Here is a tiny trained network, its code and every weight. The questions are about switching its units off for an input and a class, where a switched-off unit gives its printed mean instead of its output.

import numpy as np


def w(rows, s, z=0):
    codes = np.array(rows[::2]) - 128.0
    scale = np.full(codes.shape[1], s)
    scale[-1] = z or s
    return codes * scale


def f(y):
    return np.maximum(y, 0)


def log_softmax(a):
    a = a - a.max(-1, keepdims=True)
    return a - np.log(np.exp(a).sum(-1, keepdims=True))


def net(x, mask):
    res = np.array(x, float).reshape(1, 8) / 4 @ E
    y = f(res @ A[0][:, :-1].T + A[0][:, -1])
    res = res + np.where(mask, y, B[0][:, -1]) @ B[0][:, :-1]
    return log_softmax(res[-1] @ U[:, :-1].T + U[:, -1])


A, B = {}, {}
E = w([
[101,143,112,90,175,97],'x0',
[60,16,219,147,153,125],'x1',
[133,131,126,116,160,118],'x2',
[186,115,172,81,71,8],'x3',
[141,122,126,138,137,127],'x4',
[119,130,125,117,122,128],'x5',
[150,126,147,163,112,146],'x6',
[158,126,142,148,142,135],'x7',
],0.013)
A[0] = w([
[101,146,101,149,151,172,213],'n1',
[178,143,178,112,72,4,173],'n2',
[112,149,177,158,80,146,121],'n3',
[89,150,65,155,175,240,202],'n4',
[189,228,41,137,97,111,2],'n5',
[81,21,180,142,144,98,19],'n6',
[133,142,130,157,94,27,190],'n7',
[152,174,90,129,112,125,42],'n8',
],0.015,0.0018)
B[0] = w([
[138,83,132,115,111,198,186],'n1',
[133,93,34,117,163,249,253],'n2',
[109,165,86,66,169,85,154],'n3',
[188,102,48,82,134,158,249],'n4',
[65,141,230,154,112,22,245],'n5',
[108,198,198,174,91,40,235],'n6',
[200,113,93,92,139,168,198],'n7',
[100,128,188,182,143,119,179],'n8',
],0.011,0.02)
U = w([
[200,121,73,117,163,205,251],'0',
[120,194,249,182,133,82,5],'1',
],0.012,0.00026)

Each question gives the input, the list of numbers given to net, and the class t.
The units are the neurons (one row each of A and B). Each row of codes is followed by its name. A weight is (code - 128) times the scale printed after its matrix; where a second scale follows, it is the last column's (A, B and U).
mask holds one flag per neuron, in row order. A switched-off neuron (its flag False) gives its mean, the last column of its row in B, instead of its output. The means were averaged over made-up inputs and are rounded, as every weight is.
A unit's drop is (log p(t) with every unit on - log p(t) with that unit switched off) / (log p(t) with every unit on - log p(t) with every unit switched off).
The circuit of an input: a set's keep is (log p(t) with only the set's units on - log p(t) with every unit switched off) / (log p(t) with every unit on - log p(t) with every unit switched off). Starting from all 8 units, units are removed one at a time, each time the one whose removal leaves the highest keep (on an exact tie, the one counted first), for as long as the keep stays at least 0.8.
circuit, biggest first: the units of the circuit, biggest drop first
k most important neurons: the k neurons with the biggest drops, biggest first
drop of u: that unit's drop, to one decimal
input [-4,-8,-4,5,3,-6,-6,8], class 1: circuit, biggest first	[n5]
input [-7,3,-2,3,3,-5,1,3], class 0: 3 most important neurons	[n5; n2; n8]
input [5,7,-2,8,6,-4,-5,-2], class 0: 2 most important neurons	[n2; n5]
input [0,-7,-2,6,4,8,1,8], class 1: 4 most important neurons	[n5; n4; n8; n1]
input [-1,3,4,2,2,7,-8,-5], class 1: 4 most important neurons	[n4; n6; n2; n1]
input [-4,6,4,6,-6,-6,-2,-4], class 0: 4 most important neurons	[n2; n5; n7; n8]
input [-2,7,7,7,-4,-5,4,4], class 0: 2 most important neurons	[n2; n5]
input [7,7,-7,7,7,-6,3,-6], class 0: 3 most important neurons	[n2; n5; n7]
input [4,-6,-7,-5,-7,-6,1,8], class 1: 2 most important neurons	[n5; n2]
input [-2,-7,-1,-2,0,3,0,-4], class 1: drop of n5	0.3
input [7,5,-3,8,8,3,2,-5], class 0: drop of n2	1.9
input [3,3,-2,7,-1,5,-7,1], class 0: drop of n3	0.0
